The symbols move the points like this.
+: hc->dz, qf->cl, fc->sm, tg->fj, br->qf, zt->hc, tq->zp, bf->tm, bn->fr, hz->qm, ch->mm, qp->dn, qb->mh, mg->lh, fq->qr, jq->bz, mm->gf, bs->zg, gb->rd, cd->cj, fd->tz, rd->rl, qr->ch, tm->qj, ld->cd, jl->cf, rl->pg, nr->gr, pz->sc, bl->nc, lg->mt, fs->fd, bz->mc, qm->zt, th->pc, fr->hz, dz->fc, gr->tg, sm->bn, ph->qn, mh->qh, mt->fg, fg->fz, dn->gj, lb->dc, dc->rf, fz->ls, qj->th, pc->zd, nc->hj, gj->fs, mc->bl, ls->nr, qn->pz, cf->fq, hj->lb, cj->cn, rf->jq, gf->bs, zg->jl, zc->gb, tz->qb, lh->tq, zp->rn, qh->qp, zd->br, sc->mg, cn->zc, fj->lg, cl->bf, pg->ld, rn->ph
^: hc->nr, qf->bl, fc->tg, tg->ph, br->mc, zt->ls, tq->qf, bf->hj, bn->lg, hz->fg, ch->tz, qp->hz, qb->sm, mg->zd, fq->fs, jq->pg, mm->qb, bs->qh, gb->zg, cd->ch, fd->dz, rd->jl, qr->fd, tm->lb, ld->qr, jl->dn, rl->cf, nr->zp, pz->th, bl->cj, lg->pz, fs->hc, bz->ld, qm->fz, th->rf, fr->mt, dz->gr, gr->rn, sm->fj, ph->tm, mh->bn, mt->sc, fg->mg, dn->qm, lb->gb, dc->rd, fz->lh, qj->dc, pc->jq, nc->cn, gj->zt, mc->cd, ls->tq, qn->qj, cf->gj, hj->zc, cj->mm, rf->rl, gf->mh, zg->qp, zc->bs, tz->fc, lh->br, zp->cl, qh->fr, zd->bz, sc->pc, cn->gf, fj->qn, cl->nc, pg->fq, rn->bf
!: hc->rd, qf->hz, fc->pg, tg->fq, br->fr, zt->gb, tq->qp, bf->zt, bn->cd, hz->cn, ch->pc, qp->nc, qb->bz, mg->mh, fq->qj, jq->fj, mm->zd, bs->qf, gb->zp, cd->sc, fd->rf, rd->rn, qr->th, tm->hc, ld->pz, jl->bf, rl->ph, nr->jl, pz->tz, bl->fg, lg->ch, fs->dc, bz->lg, qm->zc, th->fc, fr->cj, dz->rl, gr->cf, sm->ld, ph->fs, mh->mc, mt->mm, fg->gf, dn->hj, lb->nr, dc->gr, fz->bs, qj->dz, pc->sm, nc->fz, gj->lb, mc->mt, ls->zg, qn->fd, cf->tm, hj->ls, cj->mg, rf->tg, gf->br, zg->cl, zc->tq, tz->jq, lh->qh, zp->dn, qh->bl, zd->bn, sc->qb, cn->lh, fj->qr, cl->qm, pg->qn, rn->gj
&: hc->zt, qf->br, fc->dz, tg->gr, br->zd, zt->qm, tq->lh, bf->cl, bn->sm, hz->fr, ch->qr, qp->qh, qb->tz, mg->sc, fq->cf, jq->rf, mm->ch, bs->gf, gb->zc, cd->ld, fd->fs, rd->gb, qr->fq, tm->bf, ld->pg, jl->zg, rl->rd, nr->ls, pz->qn, bl->mc, lg->fj, fs->gj, bz->jq, qm->hz, th->qj, fr->bn, dz->hc, gr->nr, sm->fc, ph->rn, mh->qb, mt->lg, fg->mt, dn->qp, lb->hj, dc->lb, fz->fg, qj->tm, pc->th, nc->bl, gj->dn, mc->bz, ls->fz, qn->ph, cf->jl, hj->nc, cj->cd, rf->dc, gf->mm, zg->bs, zc->cn, tz->fd, lh->mg, zp->tq, qh->mh, zd->pc, sc->pz, cn->cj, fj->tg, cl->qf, pg->rl, rn->zp
@: hc->bf, qf->gf, fc->qj, tg->dc, br->mm, zt->cl, tq->cn, bf->zg, bn->pc, hz->br, ch->fj, qp->lh, qb->pz, mg->cd, fq->gr, jq->fd, mm->lg, bs->fg, gb->qm, cd->sm, fd->ph, rd->zt, qr->tg, tm->jl, ld->fc, jl->ls, rl->hc, nr->hj, pz->pg, bl->mh, lg->jq, fs->rn, bz->tz, qm->qf, th->fq, fr->zd, dz->tm, gr->lb, sm->th, ph->rd, mh->sc, mt->bz, fg->mc, dn->tq, lb->dn, dc->gj, fz->bl, qj->cf, pc->qr, nc->qh, gj->zp, mc->qb, ls->nc, qn->rl, cf->nr, hj->qp, cj->bn, rf->fs, gf->mt, zg->fz, zc->hz, tz->qn, lh->cj, zp->zc, qh->mg, zd->ch, sc->ld, cn->fr, fj->rf, cl->bs, pg->dz, rn->gb

The rows follow the links: the fewer symbols apart two points are, the more alike their rows tend to be.

Each row is also shifted at random along 7 hidden directions that mean nothing.

Some points, each with a row of numbers:
ch	-524,-97,-56,-154,-175,-153,-136,47,68,82,-7,-77,-86,61,10,82,-104,-236,-165,-22,33,-67,-60,-167,104,-21,142,-164,1,30,127,-106,111,-130,30,198,-165,163,67,-131,-9,-212,17,152,69,83,-115,147,22,117,106,-24,-3,-43,-121,-84,-47,-240
bs	603,-30,-42,742,24,214,69,95,-78,118,13,67,-47,165,-35,218,351,-389,166,-231,24,-92,35,128,19,80,-853,141,221,15,-244,25,-44,218,168,-419,86,-556,361,186,206,155,-87,-19,80,-67,-105,-17,-222,69,-11,311,-28,-53,478,360,33,171
qb	338,19,5,-78,-59,171,38,18,170,78,141,-34,4,-99,-113,236,91,527,108,-117,64,-61,193,-143,64,211,61,55,184,84,-86,59,111,164,54,-158,-66,863,-92,136,332,-2,-108,-1,152,-24,-12,25,-85,-30,-7,242,171,-78,-260,-474,142,137
mc	116,-49,38,-583,465,-282,67,71,300,175,-5,620,-31,68,46,133,113,711,97,74,-91,143,174,-45,-258,172,143,219,-93,117,-93,190,134,175,-97,245,25,577,-754,72,-858,-101,-35,-65,85,-41,-70,-68,-134,-24,265,-1,-22,-168,830,657,98,302
qj	23,60,6,468,180,197,-49,-109,-176,-15,82,-87,74,105,86,-165,156,148,19,-271,185,-9,-161,171,76,-215,-422,-16,-15,-93,-52,-28,-152,-58,182,-239,153,-302,162,8,392,219,145,-28,-176,-53,-13,53,-48,-14,-240,120,-45,10,-6,99,26,309
jl	664,4,-43,30,60,-120,74,85,176,27,-76,232,-60,-67,-81,167,13,243,116,124,-70,40,145,11,-39,161,32,25,101,136,-36,-3,84,120,-132,158,-111,-381,-194,58,-215,-89,-125,61,151,39,-7,-130,-29,3,130,13,55,-82,-155,-254,-45,146
zp	-113,1,109,-189,49,-226,78,74,16,124,100,232,27,63,105,-37,110,-280,-69,-113,19,159,-19,93,-208,-19,-10,221,-59,4,-187,182,-44,137,148,169,220,-74,-111,119,-550,145,31,-89,-100,-165,-43,-26,-92,-106,80,-166,-120,-81,506,632,98,-150
dn	-51,-141,-55,-264,-208,70,-142,33,-70,126,85,-340,-88,82,-50,195,-77,-205,-154,-63,-9,-236,7,-315,154,88,146,-113,26,-29,101,-74,200,-64,59,-69,-158,1044,153,-88,335,-202,-22,83,144,73,-99,262,-36,132,92,103,77,12,97,96,61,-288
mh	1124,-13,56,168,-326,-211,-121,23,-150,93,162,-221,29,80,169,-180,-14,-834,-337,-355,260,86,-304,85,43,-304,-38,-85,-30,-68,-27,-36,-121,-145,356,249,151,-529,440,-59,69,129,196,105,-214,-111,-123,171,8,-36,-106,-215,-143,-30,-301,107,8,-432
zg	-572,-41,22,53,71,-220,-104,0,-19,56,-8,165,-14,167,163,-187,31,-364,-161,-151,112,95,-225,115,-44,-257,-169,-57,-131,-51,32,-28,-109,-153,146,213,80,-559,36,-116,-351,17,172,60,-168,-29,-116,75,-6,33,12,-125,-168,-37,293,465,-55,-75
bf	-155,-52,-2,28,63,52,-46,-62,-423,-98,-102,-317,39,115,61,-206,-150,-581,-118,167,-161,-116,-183,10,-6,-162,-20,-47,-235,-192,112,-76,-50,-165,-101,-97,91,-273,222,-140,67,26,88,-95,-142,37,91,74,80,53,-48,-234,-130,208,405,699,-92,-199
nc	-368,-33,-45,-221,-32,104,111,37,-122,-105,-166,-205,-39,-140,-179,174,-193,-21,129,455,-356,-151,222,-174,-12,298,323,36,-2,13,72,-28,158,86,-366,-108,-143,256,-68,25,63,-143,-229,-84,220,115,182,-120,79,29,131,-89,102,135,17,-61,-52,-130
zd	-181,-34,-126,412,138,175,-147,-53,164,48,-35,101,-89,120,-22,113,151,501,117,-180,159,-117,-28,-25,213,-51,-470,-192,136,47,96,-167,27,-101,56,-197,-204,-6,30,-100,391,-129,34,175,80,135,-158,97,-81,172,-51,404,76,-97,-119,-380,-48,442
dc	-737,134,73,-21,118,113,153,-50,184,-136,-57,292,83,-119,-20,-122,85,399,230,104,-36,187,104,189,-150,25,-49,146,1,24,-84,137,-146,120,-84,-143,114,-78,-199,123,-257,148,-36,-150,-74,-71,108,-222,35,-139,-87,76,14,9,66,-198,20,239
dz	-707,21,-68,117,355,-77,109,55,-71,77,-5,52,-2,-110,-113,241,-31,717,115,136,-76,-80,205,-34,-7,237,166,61,93,149,-67,-38,175,163,-192,186,-84,-355,-379,110,132,-37,-140,35,192,40,89,-122,-49,-15,91,-87,114,-62,-396,-219,-8,433
ld	314,56,56,18,48,13,-13,-88,14,-94,-40,102,56,44,101,-270,18,-65,-7,-33,60,127,-141,154,-55,-208,-104,-16,-119,-87,42,23,-166,-120,41,-29,112,-225,32,-72,-178,100,123,-58,-194,-29,8,-23,59,-48,-109,-34,-96,40,163,141,-27,19
ls	-395,13,-53,98,-198,2,56,88,246,18,-39,76,-75,-127,-135,227,16,144,111,65,-18,1,180,-52,54,210,40,-39,222,161,-31,-24,85,109,-76,51,-173,-135,11,67,69,-104,-160,100,198,57,-28,-98,-3,12,80,134,127,-81,-497,-714,-28,-3
nr	-390,166,41,24,355,176,84,-181,14,-211,-66,137,135,-135,-2,-252,-20,877,198,139,18,118,17,187,-43,-86,102,14,-102,-41,48,26,-150,-51,-156,-109,89,-87,-323,3,84,146,64,-124,-149,8,193,-182,109,-124,-208,15,45,67,-239,-322,-26,499
pc	-1036,89,97,-180,-149,-96,95,11,-127,-32,131,-191,105,-178,11,-93,-124,-106,-113,1,35,98,2,38,-86,8,443,103,-33,-13,-73,87,-32,60,54,205,149,-40,9,104,30,159,4,-75,-90,-124,120,-61,68,-182,-73,-300,0,41,-497,-199,58,-221
gb	150,-2,-62,111,-339,247,-69,-75,-3,-212,-161,-288,-34,-63,-84,-83,-148,-348,42,183,-96,-107,-56,-48,180,-49,-9,-227,22,-87,209,-162,-65,-196,-133,-247,-175,20,387,-150,365,-130,-20,43,28,148,50,9,149,107,-93,123,48,160,-309,-532,-138,-231
gj	-483,26,78,214,-175,-21,76,70,-192,85,145,-172,57,-2,34,15,87,-584,-88,-191,75,28,-39,84,-63,-19,-123,148,61,-36,-199,101,-58,138,209,-19,212,-311,304,161,92,225,0,-66,-70,-166,12,5,-78,-104,-58,-128,-58,4,-24,236,92,-255

From each start, follow one symbol. Which point do you reach?
Answer with the point's name.
new walk
-308,-54,-41,21,-104,43,-87,-40,-144,-101,-111,-201,-29,60,13,-119,-140,-426,-76,137,-99,-95,-124,-44,84,-112,-3,-149,-111,-98,171,-119,-21,-197,-91,-53,-73,-166,219,-177,95,-102,49,28,-37,93,11,75,104,104,-15,-57,-47,128,78,122,-107,-203
!
br
new walk
299,-64,-67,-301,0,-6,-67,-13,44,-34,-93,-67,-72,-25,-66,81,-154,184,-5,220,-128,-104,61,-182,73,88,274,-126,-46,9,179,-92,128,-92,-193,56,-198,447,-144,-132,21,-224,-47,52,119,131,15,45,62,92,111,8,62,47,-27,-126,-54,-44
!
qp
new walk
93,-19,81,-113,-74,-114,-105,-31,-77,99,157,-60,33,120,166,-180,34,-361,-234,-289,193,67,-211,30,-22,-233,5,6,-109,-96,-34,51,-92,-93,284,107,168,219,130,-39,-86,115,186,-8,-198,-114,-105,171,-36,-46,-73,-111,-117,-38,202,434,79,-225
^
tg
new walk
-763,-1,-103,40,543,67,-114,-137,266,-7,-117,406,-47,108,10,-3,77,1226,178,19,78,-25,21,-3,104,-52,-197,-152,-37,68,167,-123,37,-130,-149,-23,-208,184,-530,-167,9,-188,78,118,53,172,-72,7,-24,131,0,303,72,-97,113,-194,-68,773
&
dc
new walk
-213,8,-103,185,135,-84,30,39,-26,5,-77,-54,-44,-126,-109,178,-122,469,50,180,-50,-90,122,-57,103,155,214,-107,97,126,68,-160,149,18,-202,232,-196,-581,-187,-17,245,-134,-126,141,182,131,61,-85,38,53,66,-78,112,-33,-714,-584,-100,257
^
rf
new walk
63,-108,-46,-398,-64,168,-63,-60,-43,-194,-266,-83,-67,90,-37,-113,-165,-397,52,419,-348,-133,-22,-148,-3,5,41,-100,-208,-156,245,-59,15,-175,-306,-298,-136,599,68,-216,-231,-234,-18,-96,27,166,70,30,117,164,106,48,-40,220,823,517,-120,-272
+
fd
new walk
-376,100,103,-281,-151,83,36,-88,157,-151,3,102,80,-94,35,-232,-18,19,37,29,21,171,-22,88,-94,-92,157,38,-74,-59,15,108,-167,-45,18,-86,97,376,-13,10,-216,99,63,-114,-147,-66,63,-76,107,-120,-110,8,-18,49,10,-186,34,-130
^
zc
new walk
-158,6,-92,-264,256,293,25,-136,216,-300,-364,223,-39,-73,-139,-65,-130,765,347,558,-331,-66,174,-64,21,140,65,-111,-101,-24,275,-90,19,-111,-520,-338,-259,481,-367,-167,-121,-262,-95,-80,120,252,158,-174,146,120,43,249,111,158,338,-272,-162,382
@
zd
new walk
-260,121,73,183,-76,153,137,-38,85,-178,-81,154,68,-99,-13,-162,86,-108,187,83,-48,164,29,232,-107,-31,-179,109,33,-23,-92,103,-202,76,-42,-206,130,-458,110,103,-156,185,-34,-133,-109,-68,100,-211,53,-119,-109,55,-19,61,17,-187,-19,30
&
fq
new walk
1269,-33,-104,346,253,3,-53,13,-53,147,66,-40,-38,28,-51,220,63,575,25,-134,115,-152,63,-61,149,76,-131,-70,126,109,-11,-124,152,38,27,71,-130,-206,-135,14,427,-61,-32,146,150,72,-55,61,-103,79,8,114,90,-107,-404,-260,4,418
+
cj
new walk
247,-69,-109,148,95,-17,-33,27,-55,25,-110,-16,-75,52,-69,136,-39,32,30,126,-103,-135,31,-74,84,78,-94,-87,23,38,83,-122,102,-35,-140,16,-162,-299,-19,-75,84,-163,-69,85,134,117,-19,10,-3,132,100,38,12,3,29,20,-93,114
+
dc
new walk
-180,-111,-93,307,235,29,-218,-50,-51,148,29,52,-77,306,114,-2,161,68,-84,-304,177,-122,-196,-21,148,-195,-527,-145,-24,-54,71,-123,7,-161,190,-115,-60,15,70,-150,170,-73,163,133,-49,69,-225,238,-126,195,-7,230,-70,-73,464,468,-12,270
^
fz
new walk
822,-28,20,11,-355,-204,11,166,330,175,115,207,-85,-16,-8,218,155,-359,-48,-222,137,111,73,-18,-28,96,-86,51,237,154,-152,78,41,156,233,183,-44,-64,118,122,-247,-27,-86,122,116,-79,-184,8,-107,-23,129,96,19,-193,-169,-304,67,-279
+
sc
new walk
611,54,86,101,-163,-83,62,64,-131,123,221,-154,70,-53,37,30,66,-286,-133,-265,165,67,-29,67,-45,-19,57,132,80,15,-205,107,-19,140,264,126,197,-135,163,169,120,212,14,-22,-68,-183,-17,22,-63,-137,-82,-142,-25,-67,-319,-15,125,-185
+
gb
new walk
1128,32,24,36,96,245,-139,-174,91,-60,46,52,38,138,106,-225,131,334,20,-243,198,17,-164,44,87,-245,-302,-95,-93,-128,82,-9,-157,-183,171,-308,54,627,46,-107,207,69,202,-23,-193,11,-76,134,8,27,-207,291,-14,10,280,41,49,230
!
bs
new walk
276,-89,-65,-71,-80,-31,-88,48,297,60,-67,234,-127,90,-14,146,75,-14,43,-10,-19,-26,47,-100,51,55,-186,-93,83,75,66,-47,63,-28,-8,-39,-182,279,-25,-81,-200,-214,-34,102,128,88,-157,60,-45,129,142,236,23,-88,281,-58,-36,-10
@
lb
new walk
26,-35,-79,72,207,-193,-58,52,200,127,-27,265,-91,16,-27,171,32,522,20,-18,71,-7,61,-41,53,71,-9,-92,86,154,40,-92,131,-4,-45,286,-182,-309,-309,-45,-104,-176,-35,179,136,85,-120,-1,-58,90,123,69,50,-149,-233,-259,-46,312
&
cf
new walk
-685,48,91,-62,-258,363,92,-50,-129,-122,62,-280,86,-56,-43,-57,46,-356,81,11,-92,-42,38,-5,-26,52,-59,131,10,-133,-85,129,-94,96,47,-486,152,751,332,124,275,190,-37,-225,-61,-90,120,-6,16,-82,-140,117,34,147,254,88,105,-256
+
fj
new walk
1005,46,12,-374,-64,153,-77,-168,330,-277,-219,218,1,-42,12,-290,-109,303,134,246,-82,116,-46,23,6,-134,111,-170,-137,-73,257,-28,-148,-243,-203,-165,-124,509,-125,-213,-260,-154,71,-37,-107,125,39,-69,195,41,-67,168,15,99,154,-368,-114,31
^
ld
